In the rows, zero is written as 128.
Each row of numbers belongs to one of the nodes below and depends on some of the facts about them. Some rows are named. Which node is each other row?

Some rows with their names:
kiste: [137 133 140 127 132 148 140 123 124 128 134 126 126 134 127 106 143 142
 135 119 115 131 117 159 108 122 160 126 124 125 143 120 104 114 159 118
 126 120 132]
staflim: [143 118 108 120 118 139 122 125 124 117 121 111 120 112 148 129 117 129
 130 142 126 118 137 131 148 113  89 129 124 131 131 168 114 113 119 139
 132 144 135]
rutra: [135 130 119 109 125 127 118 130  93 132 120 128 135 121 132 118 156 118
 115 150 121 127 137 133 178 123 140 141 127 114 122 139 136 112 116 107
 150 133 130]
gonamos: [123 130 125 107 122 134 126 124 125 144 141 125 132 135 131  97 134  99
 114  94 141 117 112 121 147 123 142 128 135 127 122 131 128 133  91 111
 126 135 131]
branolur: [140 113 116 108 155  91 120 121 165  89  70 141 145 132 120 161 111 126
 147 217 154 129 137 104  57 140  75 174 139 143 128 142 112 139 144 158
  84 134 119]
futrem: [131 148 141 125 138 129 122 127 105 132 124 147 134 129 133 130 148 128
 123 114 109 130 140 152 162 130 122 132 124 112 131 127 132 101 148 127
 123 123 132]
sobra: [138 139 134 144 120 127 125 110 101 161 103 142 135 117 135 133 149  87
 117 135 129 129 155 148 174 135 117 121 126 107 105 129 110 122 103 112
 150 139 125]
drigrol: [145 128 133 137 132 152 137 123 111 137 129 115 130 132 130 112 148 135
 127 114 128 133 125 144 116 122 169 123 123 127 134 121  99 122 141 113
 145 129 129]
tagrigram: [121 134 129 102 128 128 128 123 121 144 138 126 130 135 130  99 136 100
 110 102 139 123 107 112 148 126 153 127 138 130 115 129 119 137  97 111
 121 134 129]
malil: [125 129 124 110 121 135 125 124 124 144 139 126 135 137 131  99 133  98
 118  92 145 117 111 123 142 122 135 128 134 126 125 134 130 132  90 113
 128 136 130]
kligisun: [156 132 149 158 153 129 141 101 139 144  78 141 147 142 123 139 139 109
 143 138 152 139 143 153  55 142 128 137 130 128 124 106  70 134 148 133
 114 133 119]
briskik: [107 127 130 152 112 121 116 149 122 132 150 150 143 136 108 132 132 133
 139 112 123 128 139 147 146 140 130 126 117 108 146 104 201 119 132 120
 151 109 128]
zusevo: [130 140 139  99 156 125 123 124 144 119 122 149 146 156 127 114 128 118
 137  87 143 119 111 137  91 129 110 152 137 133 144 126 127 113 139 148
  72 125 130]
flibu: [143 131 130 121 136 152 138 128 105 132 137 108 126 130 131 106 154 144
 118 116 118 136 116 136 127 117 186 126 125 130 134 124  96 119 146 108
 144 128 130]
pafor: [114 136 148 114 132 118 154 115 113 146 137 113 103 114 117 101 160 128
  88 171 103 156 105  90 153 136 250 105 140 134  84 100  74 169 133  75
 149 118 120]
vavomim: [159 124 146 154 146 110 142  86 162 142  40 155 154 143 114 146 133  80
 154 193 171 135 149 157  27 153 103 151 136 127 114 110  56 149 135 133
 105 137 113]
mebak: [107 119 118 161  99 114 131 149 157 119 151 131 120 121 114 155  98 148
 152 136 128 116 128 135 126 131  79 121 119 129 138 118 206 144 120 134
 149 120 129]
muflapu: [126 120 116 128 117 123 127 127 132 123 128 115 115 109 136 136 115 130
 122 151 123 128 133 110 146 126 115 119 128 133 117 146 121 135 116 132
 133 135 129]
lefun: [123 133 132 128 131 130 129 130 134 113 140 126 112 118 139 139 113 149
 129 114 105 129 132 126 135 124 106 116 125 133 135 143 123 112 151 152
 107 124 134]
gibre: [123 131 125 105 125 135 126 124 120 143 140 126 131 136 133  98 136 101
 114  97 141 119 109 119 144 122 144 128 136 128 121 132 125 134  94 112
 124 135 130]

There are 3 kinds of fact about the nodes: vefar, dribrarer, rupar.
vefar 992 <- baflen, boga, brati, briskik, dafadran, flakono, floran, fuskos, futrem, gagil, greri, gridrobru, gritrilun, gronuk, kiste, kopa, lefun, nedodre, noskan, nosta, plitrun, pugin, rifla, steplok, stosak, tebazok, tradun, zanam, zusevo
vefar 697 <- bedul, bemom, buso, dabak, digesu, dralo, dribi, drigrol, drilovi, drudas, faskor, femel, flibu, flupor, gafluno, grikim, kezem, kligisun, klozon, kludrusos, lokom, metan, minun, noflam, nuka, paskem, pavasken, plaklel, plaski, plosegen, raklem, redror, rovor, silur, skobrema, stadu, stiras, stuskik, tepas, tumole, zustem
vefar 170 <- brabre, branolur, bupul, bustil, dafe, diseska, dizul, drego, drikifo, dubriflu, dufek, flilim, flobal, fludibe, gibre, gonamos, gopil, kadri, kavun, klebris, kletik, klukeflar, kuful, kupin, listok, lolam, luvik, luvo, malil, megin, muflapu, nipos, nunati, pafor, penuk, piplus, plegrom, plutros, pugrum, rutra, satem, skedis, skipovum, skovul, sobra, staflim, storos, stoskuplek, stufliples, tagrigram, tazuk, tefol, trifi, troklo, valok, vatur, vavomim, vedras, veplum, veskis, zugras
vefar 244 <- bramim, bripom, daklodel, dedrek, gofletror, kinis, kloluski, kludek, lodis, melun, mipimus, nonum, pedu, puskon, sepom, skibe, skigu, sotar, tedrabe, trazo, trogim
vefar 71 <- brunatru, draber, fusu, grefam, groler, mader, mavane, mebak, rasi, rotrer, skunin, stapa, storem, tridutrum
baflen dribrarer [kezem, plitrun, gagil, dribi]
bedul dribrarer [stiras]
bemom dribrarer [skibe, silur, vavomim, metan]
brabre dribrarer [vavomim, kavun]
branolur dribrarer [kludrusos]
brati dribrarer [zusevo, tebazok]
bripom dribrarer [klukeflar, lodis]
brunatru dribrarer [tridutrum]
bupul dribrarer [tagrigram, gafluno, gagil, tazuk, branolur]
buso dribrarer [tradun]
bustil dribrarer [zusevo, tebazok, baflen]
dabak dribrarer [fuskos]
dafadran dribrarer [gritrilun, nuka]
dafe dribrarer [nuka, pugrum, kludrusos]
daklodel dribrarer [kuful, pavasken, pafor]
dedrek dribrarer [vavomim]
digesu dribrarer [briskik]
diseska dribrarer [kludrusos]
dizul dribrarer [drikifo]
draber dribrarer [kuful, kludrusos]
drego dribrarer [trazo, faskor]
dribi dribrarer [tridutrum, kligisun]
drigrol dribrarer [satem, sotar]
drikifo dribrarer [vavomim]
drilovi dribrarer [flibu]
drudas dribrarer [kludrusos]
dufek dribrarer [vavomim, drudas, metan, gridrobru]
femel dribrarer [plaski]
flibu dribrarer [dafadran, zugras, pafor]
flilim dribrarer [tridutrum, pafor]
floran dribrarer [tumole, fuskos]
fludibe dribrarer [mader]
flupor dribrarer [mebak, plaklel, luvo, vatur]
fusu dribrarer [rotrer, pafor]
futrem dribrarer [pedu, kavun]
gagil dribrarer [tefol, kludrusos]
gibre dribrarer [steplok]
gofletror dribrarer [tumole, pavasken, skedis]
gonamos dribrarer [dubriflu]
greri dribrarer [tridutrum, kludrusos, dabak]
gridrobru dribrarer [dubriflu]
grikim dribrarer [plutros, piplus]
gritrilun dribrarer [fuskos]
groler dribrarer [tefol, gagil]
kadri dribrarer [tepas, lokom, puskon]
kavun dribrarer [dubriflu, kludrusos]
kezem dribrarer [skovul]
kinis dribrarer [drikifo, gridrobru, stosak, kludrusos]
kiste dribrarer [gridrobru]
klebris dribrarer [gritrilun, sotar]
kletik dribrarer [gopil]
kligisun dribrarer [vavomim, tazuk, kludrusos, kavun]
klozon dribrarer [tebazok]
kludek dribrarer [skunin, tefol]
klukeflar dribrarer [drudas]
kopa dribrarer [stosak]
kuful dribrarer [megin, kludrusos]
kupin dribrarer [tumole, pafor]
lefun dribrarer [dubriflu, stiras]
lokom dribrarer [klukeflar, pugrum, kligisun, kavun]
lolam dribrarer [megin, kuful]
luvo dribrarer [gafluno, brabre, satem, dabak, pafor]
mader dribrarer [nunati]
malil dribrarer [plosegen]
megin dribrarer [kludrusos]
melun dribrarer [sepom]
mipimus dribrarer [steplok, gronuk]
muflapu dribrarer [dubriflu, skunin, kupin]
nedodre dribrarer [gonamos, lefun]
nipos dribrarer [flupor]
nonum dribrarer [pafor]
noskan dribrarer [zusevo, nuka, kiste]
nosta dribrarer [tridutrum, tefol]
nunati dribrarer [kavun]
pafor dribrarer [tefol]
paskem dribrarer [drudas]
pavasken dribrarer [vavomim, rotrer]
pedu dribrarer [kinis, rutra]
penuk dribrarer [tazuk]
piplus dribrarer [dabak]
plaklel dribrarer [flibu]
plaski dribrarer [rasi, skovul, gritrilun, kavun, vatur]
plegrom dribrarer [tepas]
plitrun dribrarer [drudas, flupor]
pugin dribrarer [metan, kezem, kludrusos]
pugrum dribrarer [fuskos]
puskon dribrarer [trazo, dabak]
raklem dribrarer [skibe]
rasi dribrarer [tazuk, kludrusos]
redror dribrarer [staflim, sepom]
rotrer dribrarer [tefol, fuskos]
rovor dribrarer [vavomim, tazuk, kupin]
rutra dribrarer [piplus]
satem dribrarer [vavomim]
sepom dribrarer [pugin]
silur dribrarer [brabre, tazuk, kludrusos, dabak]
skedis dribrarer [plaklel, floran]
skibe dribrarer [tefol]
skipovum dribrarer [vavomim, drudas, rovor, tridutrum, faskor]
skobrema dribrarer [vavomim, flilim, kludrusos]
sobra dribrarer [vavomim, femel, kludek, sotar]
sotar dribrarer [skovul, piplus]
stadu dribrarer [skovul, tumole]
staflim dribrarer [drudas, flibu]
stapa dribrarer [steplok, buso, fludibe]
steplok dribrarer [dubriflu, tefol]
stiras dribrarer [gritrilun]
storem dribrarer [mader, sotar]
storos dribrarer [stadu]
stosak dribrarer [drudas, dafadran]
stoskuplek dribrarer [sotar]
stufliples dribrarer [baflen]
stuskik dribrarer [plaski]
tagrigram dribrarer [brabre, gagil]
tazuk dribrarer [kludrusos, fuskos]
tebazok dribrarer [gagil, fuskos]
tedrabe dribrarer [lodis]
tefol dribrarer [vavomim, kludrusos]
tepas dribrarer [gagil, kludrusos]
tradun dribrarer [silur, skovul, tridutrum]
trazo dribrarer [drudas]
trifi dribrarer [gafluno, tridutrum, trazo]
trogim dribrarer [kludrusos]
troklo dribrarer [steplok, kludrusos]
tumole dribrarer [tefol, gagil, tazuk]
valok dribrarer [storem, kinis]
vatur dribrarer [tefol]
vavomim dribrarer [kludrusos]
vedras dribrarer [skipovum, plitrun, pugrum]
veplum dribrarer [silur, pavasken]
veskis dribrarer [greri, zugras, kludrusos, kiste]
zanam dribrarer [kezem, daklodel]
zugras dribrarer [pafor]
zusevo dribrarer [silur, skovul, veskis, kludrusos]
zustem dribrarer [silur, rotrer, gopil]
[baflen, bedul, bemom, boga, draber, drudas, dubriflu, fludibe, fusu, gagil, gibre, gonamos, greri, gronuk, kadri, listok, lodis, malil, metan, minun, nedodre, nipos, pavasken, plegrom, plitrun, rasi, sepom, skibe, stiras, tagrigram, tumole, zusevo] rupar 712
[brabre, branolur, brati, bripom, bupul, bustil, dafe, dedrek, dizul, dralo, drilovi, faskor, femel, flakono, flilim, flobal, flupor, fuskos, gafluno, gofletror, gopil, grefam, gridrobru, grikim, gritrilun, groler, kavun, kezem, kinis, klebris, kletik, kloluski, lefun, lokom, mebak, megin, melun, mipimus, muflapu, nosta, paskem, pedu, plaklel, plutros, pugin, pugrum, puskon, raklem, rotrer, rovor, satem, silur, skedis, skovul, stadu, staflim, storem, storos, stoskuplek, stufliples, stuskik, tepas, tradun, trazo, tridutrum, trifi, trogim, troklo, veplum, zanam] rupar 376
[bramim, buso, dafadran, daklodel, diseska, drego, dribi, drigrol, flibu, floran, kiste, kligisun, kludek, klukeflar, kopa, kupin, lolam, luvik, mader, mavane, noflam, nonum, nuka, pafor, penuk, piplus, rifla, skobrema, skunin, sotar, steplok, stosak, tefol, vatur, vavomim, veskis, zugras, zustem] rupar 876
[briskik, brunatru, dabak, digesu, drikifo, dufek, futrem, klozon, kludrusos, kuful, luvo, noskan, nunati, plaski, plosegen, redror, rutra, skigu, skipovum, sobra, stapa, tazuk, tebazok, tedrabe, valok, vedras] rupar 795

Rows to name:
No name comes twice in this set of rows, the named rows included.
[125 120 117 119 123 117 127 127 133 115 123 117 116 112 135 136 116 133
 121 167 123 129 128 103 140 126 122 125 131 136 116 147 117 136 121 135
 124 133 127]	bupul
[128 138 133 115 138 142 124 129 116 142 148 126 137 144 135 108 135 115
 118  54 139 123 114 123 138 121 140 123 132 130 132 126 129 121 109 125
 118 133 133]	bedul
[132 140 130 118 143 128 118 135  92 132 128 132 140 128 131 131 155 132
 111 115 117 135 139 127 171 125 150 137 126 118 126 126 138 110 133 118
 142 127 129]	klozon
[121 145 141 113 134 141 129 126 125 138 152 138 130 146 134 103 131 114
 123  55 128 120 111 140 136 123 131 121 132 126 138 126 128 113 125 131
 101 124 135]	nedodre
[136 138 149 183 116 134 136  95 144 165 102 144 112 116 145 165  96  96
 135 104 131 129 165 153 125 143  61  89 125 121 107 133  74 132 116 161
 120 139 125]	dedrek
[132 138 124 128 124 128 136 132 132 118 132 122 111 114 142 148 115 146
 136 125 110 117 127 139 155 115  75 125 126 133 127 146 138 120 137 138
 120 134 135]	storem
[119 133 127 102 139 127 125 142 129  97 150 119 110 119 138 130 120 166
 122 129  96 131 116 109 144 118 128 128 128 138 137 146 131 110 161 146
 101 120 135]	gritrilun
[151 113 123 107 154 110 132 115 152 103  69 137 156 145 107 125 142 120
 148 218 159 133 123 132  36 137 141 181 137 136 134 118  96 142 153 126
 107 128 117]	diseska
[113 122 122 155 114 120 112 152 112 137 145 138 148 134 108 140 139 131
 129 116 135 132 143 131 148 140 138 129 117 112 139 101 203 129 115 114
 168 117 124]	plosegen
[120 100 114 152  94 135 132 138 138 133 141 119 135 132 102 103 132 129
 142 161 146 126 121 140  98 133 172 127 119 121 143 107 166 151 115  91
 177 120 124]	luvik
[123 119 124 139 147  92 108 145 140 113  96 159 173 151  95 165 134 128
 148 168 160 134 148 124  78 152 114 171 127 120 144  95 189 135 138 137
 126 115 116]	kludrusos
[104 115 124 162 104 122 123 146 156 115 156 134 123 127 116 145  96 149
 150 114 123 126 135 129 112 136  98 110 118 127 147 120 185 130 134 149
 131 112 129]	flakono
[129 139 131 109 139 145 123 132 110 139 150 123 136 144 138 102 136 118
 114  53 136 121 110 123 145 116 142 127 132 131 134 131 129 116 110 124
 114 134 133]	stiras
[130 128 122 128 134 131 124 135 120 116 137 111 116 118 141 142 119 150
 121 114 116 131 131 109 145 121 120 120 126 136 128 144 122 119 136 144
 124 132 132]	stadu

Now the same nodes, written a new way:
Some rows with their names:
nunati: [137 100  75  85 115 138 185 107  83 103 136  94 122 131 127 128 187 115
 154  83 135 114  96 108 132 150 104 149 108 168 147 115 165  66  95 128
 144]
storem: [126 101  86  92 153 138 146 108  85 105 132  94 120 130 109 143 187 112
 150  91 132 112 100 123 103 104 114 151 109 137 128 137 149  75 129 106
 102]
mipimus: [126 103  74  93 175 140 145 111 106 106 133 101 133 130 103 139 178 120
 114  86 121 112 116 107  84 102 124 147 110 134 128 122 143  84  82 103
  98]
greri: [166  98  76 120 118 153 170 104  86 114 129  95 123 130 178 137 175 116
 109  83 120 116  98 108 149 146  99 150 128 165 126 129 173  61  83 108
 149]
klukeflar: [121  98  77  84 153 138 146 105  92 104 191  91 156 129 104 130 176 156
 120 112 118 157 145 108  99  99 111 151 114 157 166 128 142  85  99 108
 119]
kiste: [123 102  76  86 143 142 145 109 106 108 157  94 137 132 104 133 178 181
 136  91 118 136 124 108  91 100 108 151 108 138 134 128 141  77  83 106
 105]
skigu: [124 103  72  89 118 141 177 108 100 102 146  94 123 130 104 128 191 131
 118  81 123 110  94 107  90 130 106 148 108 135 130 114 142  81  73 107
  97]
mader: [122 102  78  86 153 140 148 107 106 108 165 101 129 130 103 132 194 156
 131  89 122 132 113 107  85 100 111 149 109 136 128 123 142  69  80 106
 101]
gofletror: [126  99  78  95 155 143 147 110  84 103 130  94 119 129 109 155 194 112
 152  85 126 110  97 118  99 102 111 155 109 136 127 129 148  60 124 104
 103]
bustil: [125 105  77  94 148 139 144 109 122 104 134  95 148 129 103 132 175 127
 115 116 119 121 147 110  86 127 132 149 116 137 149 132 142 117  87 103
 103]
nipos: [143 102  78  91 113 143 177 104  85 102 134  94 120 129 128 133 178 114
 135 107 120 112  97 107 142 119 105 151 108 160 130 115 177  69 106 127
 144]
veskis: [133  96 117 113 117 141 158 105  94 124 128  96 123 139 165 148 181 129
 113  84 124 148 121 124 157 126  99 156 117 154 128 147 143  62 109 107
 155]
drigrol: [121 104  76  84 148 141 147 108 100 108 164 100 135 127 104 131 188 171
 139  90 122 135 118 108  84 100 119 150 109 137 129 118 143  76  81 105
 102]
gibre: [134 107  74  90 117 145 164 106 114 103 162 115 143 127 105 131 177 144
 111 116 119 112 114 106  98 123 117 150 109 150 135 114 163  88  80 114
 104]
draber: [143  97  75 123 148 153 177 103 118 132 133 117 165 128 168 133 176 147
 103  86 122 133 110 105 101 133  99 146 145 162 125 117 144  62  78 104
 102]
tumole: [170 115  79 114 115 199 147 107 114 104 129 176 119 146 123 148 209 114
 150 101 122 112  97 103 103 155 105 158 106 176 124 116 207  58 113 121
 104]
brati: [125 103  77  97 160 141 144 109 114 104 133  94 142 130 104 133 175 129
 121 104 120 114 138 107  85 123 124 149 117 136 139 133 144 105  84 104
 100]
drudas: [142  95  74 121 164 143 174 104 101 139 138  93 193 129 187 132 175 154
 102  83 118 161 130 107 111 131  99 146 176 186 128 119 144  62  77 105
 110]
pugin: [138 100  76 111 173 140 143 108 114 130 130  95 173 136 144 134 174 155
 108  84 123 138 144 111  86 150 104 147 154 137 129 142 142  95  80 103
 103]
pavasken: [154 103  76  79 127 146 200 107  78 112 155 119 125 130 154 139 184 118
 171  83 160 111  92 107 110 103 135 145 109 161 125 113 219  60 127 113
 146]

Rows to name:
No name comes twice in this set of rows, the named rows included.
[145 102  83  81 172 140 188 110  85 183 130 126 222 175 207 146 174 252
 110  81 170 205 131 108 111 128 104 141 156 164 124 116 151  66  82 105
 135]	vavomim

The same nodes again, as new rows of numbers:
Some nodes and their rows:
klozon: [137 122 151 130 109 135 135 128 130 105 106 118 111 149]
fludibe: [137 132 134 103 104 126 134 148 136  94 100 122 108 158]
noskan: [121 126 135 166 120 135 119 131 124 114  71 179 133 178]
pugin: [109 127 137 185 196 127 128 106 157 151 109 173 142 135]
kezem: [123 126 143 154 122 125 156 103 128 118 125  91 119  95]
klebris: [119 127 135 132 124 113 161 106 126 110 118  90 122  74]
lokom: [125 125 135 155 135 131 158 114 131 110 133  97 131  84]
kadri: [138 130 135 102 108 124 132 148 139  98  99 127 108 157]
draber: [128 135 168 124 185 134  99 146 173 145  93 147 141 212]
veskis: [104 134 135  91 158 148  98 125 154 143 166 124  74 160]
greri: [122 130 149 156 169 137  98 135 168 131  73 202 120 220]
drigrol: [111 133 109 119  97 165 107 133 119 112 161 110  95 144]
brabre: [125 127  86 124 168 142 166 157 135  92 172 118 204  30]
silur: [123 123 156 149 190 130 140 105 166 137 141 109 121 101]
noflam: [140 136 111 118  96 137 112 151  89 169 207 140  85 196]
brati: [112 125 123 190 131 123 134  96 123 126  87 152 142 112]
nunati: [129 128 138 107 125 130 143 146 133  98 116 126 128 131]
mavane: [129 143 114 125 101 133  97 152  81 183 176 143 126 208]
drilovi: [125 124 137 155 125 126 156 106 126 112 126  91 122  86]
steplok: [126 115  74 140  95 154  41  78 116 133 117 173 136 121]

Which node is each row?
No name comes twice in this set of rows, the named rows included.
[128 126  71 122 170 147 165 170 130  88 184 123 228  15]	satem
[124 122 154 123 205 116 141 102 169 148 147 115 122  93]	troklo
[120 125 154 125 191 113 147 105 161 145 142 112 116  96]	dafe
[130 123 125 129 130 112 153 104 125 119 131 105 136  62]	muflapu
[126 124 174 100 208 126 124 134 180 141 127 147 101 169]	kuful
[135 120 128 149 130 126 147 103 127 118 133  98 139  74]	raklem
[135 126  82 100 158 159 150 202 133  74 165 152 216  80]	drikifo
[133 125 147 133 113 137 138 139 129 102 112 121 116 148]	redror
[121 130  87 113 162 138 158 176 134 110 161 112 238   8]	dedrek
[120 126 126 165 124 141 122 138 125 108  77 184 145 170]	futrem
[110 132 112  90 115 148 103 123 129 125 158 117  87 134]	penuk
[132 121 177  98 194 119 111 110 180 144 111 138  92 162]	tazuk
[124 130 118 105 145 145 155 179 133  84 134 133 161 116]	dufek

